Below is a small trained network, with its code and all its weights. Each question gives an input and a class and asks what happens when units are switched off, that is, made to give their printed mean instead of their output.

import numpy as np


def w(rows, s, z=0):
    codes = np.array(rows[::2]) - 128.0
    scale = np.full(codes.shape[1], s)
    scale[-1] = z or s
    return codes * scale


def norm(h):
    return h / np.sqrt((h * h).mean(-1, keepdims=True) + 1e-5)


def f(y):
    return y / 2 * (1 + np.tanh(0.7978845608 * (y + 0.044715 * y**3)))


def log_softmax(a):
    a = a - a.max(-1, keepdims=True)
    return a - np.log(np.exp(a).sum(-1, keepdims=True))


def net(x, mask):
    res = np.array(x, float).reshape(1, 6) / 4 @ E
    u = 0
    for l in range(2):
        y = f(norm(res) @ A[l][:, :-1].T + A[l][:, -1])
        res = res + np.where(mask[u : u + 11], y, B[l][:, -1]) @ B[l][:, :-1]
        u += 11
    return log_softmax(norm(res)[-1] @ U[:, :-1].T + U[:, -1])


A, B = {}, {}
E = w([
[70,26,228,160,170,32],'x0',
[106,149,161,150,142,162],'x1',
[138,136,126,109,134,101],'x2',
[113,134,255,38,12,91],'x3',
[139,71,82,155,97,158],'x4',
[137,96,96,133,109,129],'x5',
],0.0075)
A[0] = w([
[97,228,115,85,43,99,193],'0.n0',
[170,213,18,130,142,109,254],'0.n1',
[183,181,144,118,18,123,116],'0.n2',
[138,235,133,155,225,215,88],'0.n3',
[179,172,125,254,146,62,8],'0.n4',
[140,85,127,135,164,40,162],'0.n5',
[174,169,127,20,118,213,115],'0.n6',
[120,125,89,74,209,186,152],'0.n7',
[159,138,33,164,113,220,137],'0.n8',
[124,160,181,105,65,137,129],'0.n9',
[100,65,142,130,222,103,127],'0.n10',
],0.0079,0.0029)
B[0] = w([
[178,45,72,78,221,175,216],'0.n0',
[78,242,174,49,223,126,254],'0.n1',
[147,57,173,172,79,253,199],'0.n2',
[129,181,89,107,135,126,218],'0.n3',
[118,91,140,225,74,67,136],'0.n4',
[80,200,157,221,80,151,160],'0.n5',
[146,91,176,78,71,223,208],'0.n6',
[69,90,125,140,174,75,172],'0.n7',
[84,229,95,42,138,87,246],'0.n8',
[136,54,116,58,67,165,183],'0.n9',
[168,80,103,182,133,122,168],'0.n10',
],0.0063,0.0069)
A[1] = w([
[162,106,106,228,125,142,154],'1.n0',
[165,105,144,176,185,103,190],'1.n1',
[109,110,110,210,178,96,111],'1.n2',
[42,46,193,116,72,93,93],'1.n3',
[92,134,147,242,242,59,118],'1.n4',
[134,62,207,135,20,88,125],'1.n5',
[99,19,183,91,137,96,94],'1.n6',
[226,106,145,83,159,207,224],'1.n7',
[119,119,219,65,61,140,250],'1.n8',
[88,106,41,147,191,133,220],'1.n9',
[158,145,150,100,37,254,29],'1.n10',
],0.0082,0.0023)
B[1] = w([
[77,129,163,98,100,64,142],'1.n0',
[100,30,64,137,52,57,150],'1.n1',
[79,53,177,111,3,108,170],'1.n2',
[193,213,92,167,213,115,206],'1.n3',
[114,62,126,92,69,132,235],'1.n4',
[182,231,119,127,226,163,229],'1.n5',
[143,245,95,185,118,120,190],'1.n6',
[35,66,88,91,85,96,235],'1.n7',
[228,97,105,239,139,128,255],'1.n8',
[112,164,194,123,122,90,200],'1.n9',
[130,26,182,150,77,159,241],'1.n10',
],0.0077,0.0061)
U = w([
[55,250,99,72,194,150,255],'0',
[50,102,156,169,88,66,195],'1',
[171,76,145,88,92,243,35],'2',
[222,222,153,228,179,138,41],'3',
],0.015,0.00096)

Each question gives the input, the list of numbers given to net, and the class t.
The units are the neurons (one row each of A and B). Each row of codes is followed by its name. A weight is (code - 128) times the scale printed after its matrix; where a second scale follows, it is the last column's (A, B and U).
mask holds one flag per neuron, layer by layer. A switched-off neuron (its flag False) gives its mean, the last column of its row in B, instead of its output. The means were averaged over made-up inputs and are rounded, as every weight is.
A unit's drop is (log p(t) with every unit on - log p(t) with that unit switched off) / (log p(t) with every unit on - log p(t) with every unit switched off).
most important unit: the unit with the biggest drop
k most important neurons: the k neurons with the biggest drops, biggest first
top k neurons in layer l: the k neurons of layer l with the biggest drops, biggest first
drop when u is switched off: that unit's drop, to one decimal
input [1,4,7,-3,-7,-7], class 1: most important unit : 0.n8
input [1,-8,-1,-8,8,-5], class 1: top 2 neurons in layer 1 : (1.n2; 1.n5)
input [1,4,-2,0,-8,-4], class 1: top 3 neurons in layer 0 : (0.n8; 0.n1; 0.n6)
input [7,-3,4,1,3,-8], class 3: 3 most important neurons : (1.n3; 1.n5; 1.n7)
input [-8,6,0,1,-6,5], class 2: top 2 neurons in layer 0 : (0.n6; 0.n2)
input [-5,-2,-7,0,4,-7], class 0: 2 most important neurons : (0.n8; 0.n1)
input [0,4,4,8,-8,-1], class 2: top 2 neurons in layer 0 : (0.n0; 0.n9)
input [1,-4,-2,-5,4,8], class 1: top 2 neurons in layer 0 : (0.n3; 0.n6)
input [5,5,-5,1,-2,-1], class 3: drop when 1.n6 is switched off : 0.0
input [1,-3,0,4,-2,6], class 3: drop when 1.n5 is switched off : 0.1
input [-5,6,-8,-1,8,-2], class 0: drop when 0.n8 is switched off : 0.3
input [1,3,-6,5,0,-3], class 3: drop when 1.n6 is switched off : 0.2
